Below is a small trained network, with its code and all its weights. Each question gives an input and a target symbol and asks what happens when units are switched off, that is, made to give their printed mean instead of their output.

import numpy as np


def w(rows, s, z=0):
    codes = np.array(rows[::2]) - 128.0
    scale = np.full(codes.shape[1], s)
    scale[-1] = z or s
    return codes * scale


def f(y):
    return y / 2 * (1 + np.tanh(0.7978845608 * (y + 0.044715 * y**3)))


def softmax(a):
    e = np.exp(a - a.max(-1, keepdims=True))
    return e / e.sum(-1, keepdims=True)


def log_softmax(a):
    a = a - a.max(-1, keepdims=True)
    return a - np.log(np.exp(a).sum(-1, keepdims=True))


def net(x, mask):
    ids = ['αβεηθμξπστω'.index(c) for c in x.split()]
    T = len(ids)
    res = E[ids] + P[:T]
    u = 0
    for l in range(2):
        r = res
        for j in range(2):
            rows = slice(2 * j, 2 * j + 2)
            q, k, v = (r @ M[l][rows].T for M in (Q, K, V))
            z = softmax(np.where(np.tri(T) > 0, q @ k.T / 2**0.5, -1e9)) @ v
            o = O[l][rows]
            res = res + np.where(mask[u + j], z, o[:, -1]) @ o[:, :-1]
        u += 2
        y = f(res @ A[l][:, :-1].T + A[l][:, -1])
        res = res + np.where(mask[u : u + 8], y, B[l][:, -1]) @ B[l][:, :-1]
        u += 8
    return log_softmax(res[-1] @ U[:, :-1].T + U[:, -1])


Q, K, V, O, A, B = {}, {}, {}, {}, {}, {}
E = w([
[129,124,151,166],'α',
[179,74,108,110],'β',
[128,108,115,59],'ε',
[113,64,70,162],'η',
[84,147,142,71],'θ',
[174,133,134,97],'μ',
[137,135,59,72],'ξ',
[119,151,154,129],'π',
[253,37,90,192],'σ',
[68,175,98,108],'τ',
[160,142,66,99],'ω',
],0.02)
P = w([
[210,123,111,79],'0',
[66,104,203,50],'1',
[163,131,172,147],'2',
[5,162,113,83],'3',
[97,118,131,123],'4',
[163,144,135,158],'5',
[161,172,87,233],'6',
[131,152,180,190],'7',
[126,145,172,179],'8',
],0.011)
Q[0] = w([
[103,65,254,165],'L0H0',
[182,196,162,144],'L0H0',
[106,104,106,147],'L0H1',
[137,184,147,120],'L0H1',
],0.0072)
K[0] = w([
[254,175,200,161],'L0H0',
[166,131,114,114],'L0H0',
[102,111,88,116],'L0H1',
[65,145,59,167],'L0H1',
],0.0097)
V[0] = w([
[106,150,178,68],'L0H0',
[213,165,178,182],'L0H0',
[160,226,254,184],'L0H1',
[204,214,50,13],'L0H1',
],0.0072)
O[0] = w([
[156,96,85,184,125],'L0H0',
[158,109,26,117,89],'L0H0',
[43,136,71,66,22],'L0H1',
[177,3,223,123,254],'L0H1',
],0.0062,0.0065)
A[0] = w([
[150,91,2,25,32],'L0N0',
[164,176,116,122,104],'L0N1',
[109,41,145,148,205],'L0N2',
[87,96,146,79,56],'L0N3',
[188,113,130,19,190],'L0N4',
[113,148,82,82,6],'L0N5',
[134,126,106,229,221],'L0N6',
[213,122,161,206,204],'L0N7',
],0.0084,0.0022)
B[0] = w([
[124,126,107,188,135],'L0N0',
[106,104,165,127,128],'L0N1',
[101,127,130,2,187],'L0N2',
[203,102,109,194,130],'L0N3',
[58,28,134,53,201],'L0N4',
[154,185,67,169,114],'L0N5',
[118,185,154,57,168],'L0N6',
[84,132,158,33,254],'L0N7',
],0.0059,0.0095)
Q[1] = w([
[154,81,93,11],'L1H0',
[245,237,62,199],'L1H0',
[109,46,145,103],'L1H1',
[188,50,2,159],'L1H1',
],0.0056)
K[1] = w([
[117,85,188,2],'L1H0',
[166,139,129,133],'L1H0',
[125,149,188,155],'L1H1',
[59,77,164,199],'L1H1',
],0.0092)
V[1] = w([
[202,45,239,176],'L1H0',
[60,235,61,143],'L1H0',
[118,134,2,207],'L1H1',
[65,243,216,170],'L1H1',
],0.0058)
O[1] = w([
[85,254,45,114,201],'L1H0',
[71,72,85,108,3],'L1H0',
[144,26,161,154,37],'L1H1',
[254,159,197,129,49],'L1H1',
],0.0079,0.018)
A[1] = w([
[102,151,86,183,243],'L1N0',
[165,214,108,155,255],'L1N1',
[163,216,75,82,218],'L1N2',
[181,98,80,55,33],'L1N3',
[102,142,121,47,192],'L1N4',
[2,171,115,105,241],'L1N5',
[126,191,152,105,137],'L1N6',
[82,163,198,178,252],'L1N7',
],0.0088,0.0021)
B[1] = w([
[157,186,190,70,142],'L1N0',
[63,25,234,1,196],'L1N1',
[62,3,237,71,254],'L1N2',
[72,151,45,170,146],'L1N3',
[187,233,48,21,209],'L1N4',
[231,112,136,71,234],'L1N5',
[204,61,113,130,196],'L1N6',
[205,89,11,139,143],'L1N7',
],0.0053,0.02)
U = w([
[54,109,70,127,198],'α',
[53,169,135,139,27],'β',
[149,214,174,147,6],'ε',
[125,205,57,67,249],'η',
[155,123,91,147,6],'θ',
[20,172,145,84,250],'μ',
[2,139,130,143,6],'ξ',
[178,163,94,153,6],'π',
[81,155,75,127,85],'σ',
[111,115,51,139,13],'τ',
[17,138,167,120,37],'ω',
],0.0084,0.0022)

Each question gives the input, a string of symbols that net reads in full, and the target symbol t.
The units are the heads (2 rows each of Q, K, V and O) and the neurons (one row each of A and B). Each row of codes is followed by its name. A weight is (code - 128) times the scale printed after its matrix; where a second scale follows, it is the last column's (O, A, B and U).
mask holds one flag per unit, layer by layer, with each layer's heads first. A switched-off unit (its flag False) gives its mean, the last column of its rows in O or B, instead of its output. The means were averaged over made-up inputs and are rounded, as every weight is.
A unit's drop is (log p(t) with every unit on - log p(t) with that unit switched off) / (log p(t) with every unit on - log p(t) with every unit switched off).
The circuit of an input: a set's keep is (log p(t) with only the set's units on - log p(t) with every unit switched off) / (log p(t) with every unit on - log p(t) with every unit switched off). Starting from the 12 units with the biggest drops (on a tie, the unit counted first), units are removed one at a time, each time the one whose removal leaves the highest keep (on an exact tie, the one counted first), for as long as the keep stays at least 0.8.
units of the circuit, in order: the units of the circuit, biggest drop first
most important unit: the unit with the biggest drop
top k neurons: the k neurons with the biggest drops, biggest first
top k neurons in layer l: the k neurons of layer l with the biggest drops, biggest first
which heads matter: for each layer, one digit per head in row order, 1 if its drop is at least 0.15 and else 0, layers parted by /
drop of u: that unit's drop, to one decimal
input ω ξ τ α, target η: which heads matter	01 / 00
input σ σ ω ε, target η: top 3 neurons in layer 1	(L1N2; L1N1; L1N5)
input ε σ ω τ, target η: units of the circuit, in order	(L1N5; L1N2; L1H0; L1N1)
input ξ ω ω τ, target η: top 2 neurons in layer 1	(L1N5; L1N7)
input μ ω θ ξ τ μ ξ, target μ: most important unit	L1N1
input η μ β α, target η: which heads matter	00 / 10
input ω ω ω τ ω π ω, target μ: which heads matter	01 / 00
input σ ω ω ε, target η: top 2 neurons in layer 1	(L1N2; L1N1)
input ω ω ω θ, target η: which heads matter	00 / 00
input ω σ ω η β θ β, target μ: top 3 neurons	(L1N1; L1N2; L0N4)
input σ β β τ ξ π ξ, target μ: which heads matter	00 / 00
input ω ω β σ β ω β σ, target μ: top 4 neurons in layer 1	(L1N2; L1N1; L1N5; L1N7)
input ω η π ε π μ σ ε σ, target μ: top 3 neurons in layer 0	(L0N4; L0N7; L0N6)
input θ σ ω η, target η: top 4 neurons	(L1N2; L1N5; L1N1; L0N2)
input τ σ ε π, target η: most important unit	L1N2
input τ ξ σ η, target η: drop of L1N5	0.2
input β ε θ η θ ω β, target μ: drop of L0N7	0.1
input μ μ σ θ, target η: drop of L1N5	0.3
